Read these off the grid that follows. Rows and columns are numbered from 1.
1) The entry in row 2 and column 3?
2) The entry at row 3, column 1?
3) The bottom-right entry?
4) The entry in the top-right corner?
5) The entry in row 1 and column 2?
6) The entry in the bottom-left corner?
7) The bottom entry of the column that holds the largest entry?
8) The entry in row 2 and column 1?
-1.79   0.01   0.57  -0.15
-0.67  -0.61  -0.28  -0.39
 0.31  -0.91  -1.24  -5.56
-1.16   0.58   1.12  -0.03
-0.44   0.33   0.27   0.47
-0.33  -3.46   1.64   1.60
 0.67   0.90  -0.08   1.11
-0.31  -1.08  -0.04   0.07
-5.33   5.02   4.25  -1.29
 4.55   2.44  -5.17   3.13
-1.23  -1.56  -0.82  -0.90
 2.91  -0.49  -1.94   1.09
 0.25  -0.50  -0.92  -2.77
1) -0.28
2) 0.31
3) -2.77
4) -0.15
5) 0.01
6) 0.25
7) -0.50
8) -0.67

Questions about the row below.
1) Read off the entry just left of 6.30.
2) Read off the maximum.
3) Read off the entry just right of 1.01.
[-1.16  0.55 -0.67  1.28  1.01 -1.91 -3.41  6.30 -3.77  4.26]
1) -3.41
2) 6.30
3) -1.91

Questions about the row below.
1) Find the entry just right of 6343.
2) Find the entry just right of the largest entry.
5768  4440  2840  3627  8766  5355  6343  7098
1) 7098
2) 5355

x =
[[ 0.092  0.059  0.047  0.068  0.019  0.020  0.083  0.244 -0.139  0.233
  -0.077  0.073  0.056]
 [ 0.068  0.070  0.019  0.095  0.138  0.112  0.027  0.153  0.164  0.131
   0.151  0.073  0.069]]
The entry just left of -0.139 is 0.244
The third largest entry is 0.164
Give the entry just left of 0.164.
A: 0.153
Give the entry just right of 0.138.
A: 0.112
Give the entry just right of 0.092.
A: 0.059
The entry just left of 0.020 -> 0.019
Give the entry just right of the smallest entry.
A: 0.233
Give the 3rd entry in reading order.
A: 0.047
Give the entry just left of 0.083.
A: 0.020

Read these off the row that follows.
1) Which number is the last entry?
2) Which number is the third entry from the left?
3) Which number is the third entry from the right?
4) Which number is the entry just left of the largest entry?
5) Which number is the first entry?
[167 289 400   6 137 274 647 900 564 312 422 186 626 174 510 230]
1) 230
2) 400
3) 174
4) 647
5) 167

Read these off the grid that follows. Rows and columns are numbered from 1.
1) Report the top-right entry.
2) Report the entry just right of 52.
3) Report the entry just right of 53.
4) Report the entry at row 1, column 3.
5) Report the entry in row 1 and column 1.
6) Report the bottom-left entry.
7) Report the entry in the bottom-right corner.
16  51  54  65  53  52  60  67
45  50  48  77  44  64  77  41
16  49  54  63  51  54  63  65
1) 67
2) 60
3) 52
4) 54
5) 16
6) 16
7) 65

m =
46  46  57  51  21  81  46  28  37
41  74  29  43  65  62  26   5  40
55  79   6  42  59  40  67  71  46
68  56  24  45  40  34  52  31  49
37  40  70  50  46  39  46  62  58
Report the entry in the top-left corner.
A: 46
The entry just right of 6 is 42
The largest entry in the first column is 68
Report the entry just right of 5.
A: 40
The entry just right of the centre entry: 40
Report the minimum.
A: 5
Report the smallest entry in the last row.
A: 37
The second smallest entry is 6
The 5th entry in reading order is 21
The largest entry in the last column: 58
Report the 5th entry from the end, reading row by row.
A: 46
The largest entry in the last row is 70
Report the top-right entry.
A: 37

Questions about the row below.
1) What is the entry just left of 4.22?
2) What is the entry just left of the largest entry?
[-3.97  4.22 -2.26  2.73  6.42  6.59]
1) -3.97
2) 6.42

Read these off the grid that follows. Counting starts at 1.
1) Find the entry in row 1 and column 3.
2) Find the maximum.
3) Find the entry directly below the centre entry.
4) Find the top entry of the column that holds the smallest entry.
5) Find the entry at row 3, column 1.
6) Find the entry in row 2 and column 3.
7) Find the median entry.
8) Find the entry just left of 2.73.
[[2.72 2.63 2.20 2.74 2.71]
 [2.67 1.94 2.11 2.01 3.79]
 [1.74 2.41 1.99 1.56 3.46]
 [1.65 2.14 2.29 2.99 3.11]
 [1.39 1.88 2.61 3.14 3.17]
 [4.36 2.08 5.75 3.39 3.01]
 [2.80 3.29 1.61 1.77 2.47]
 [2.85 1.52 3.41 3.04 1.72]
 [4.88 1.95 2.47 3.97 3.10]
 [3.05 3.10 2.52 2.63 2.00]
 [2.02 2.93 2.94 1.92 2.69]
 [2.02 2.01 2.94 1.76 1.90]
 [2.55 1.85 2.73 2.42 1.83]]
1) 2.20
2) 5.75
3) 3.41
4) 2.72
5) 1.74
6) 2.11
7) 2.55
8) 1.85

[ 6.47 -1.81 -2.06  5.67  5.94]
Find the entry just left of 5.94.
Answer: 5.67
The second entry from the left -> -1.81
The last entry is 5.94

Read these off the matrix that follows.
1) Read off the entry directly below -136.
2) Read off the 1st entry on the diagonal from the top-right corner.
3) Read off the entry directly above 91.
4) Read off the entry in the top-left corner.
5) Read off the bottom-left entry.
6) Read off the entry just right of the centre entry.
7) Read off the entry just right of -303.
8) Read off the entry just left of the largest entry.
[[-174  -47  549 -275  -27 -199 -498  165 -573]
 [-211 -348 -121 -269 -136 -640 -715 -446 -337]
 [-602  223  -23 -487  454  358 -322  586 -631]
 [-110  271 -142 -449    5  599 -229 -731 -456]
 [-340 -151  470 -451 -573 -618  483  362  466]
 [ 579  637 -449  109  279 -480  -99  -82  208]
 [-225  148 -383 -420 -455  449  152  548  314]
 [-548  -26  273 -216   91  111 -303  227  342]
 [ 169   52 -209 -550 -680  282 -532 -351  284]
 [  61  411  205  291  591  596  561  546 -430]
 [-638 -306  162 -478  301 -242  346  478 -108]
 [-485 -445  202 -708 -736 -330  147  336 -646]
 [ 552  272 -232 -539  389 -384  392 -311 -746]
 [-186 -550  128 -131 -192  582 -431  -92  439]
 [ -77 -474  536 -365  432  492 -620 -595  129]]
1) 454
2) -573
3) -455
4) -174
5) -77
6) 111
7) 227
8) 579
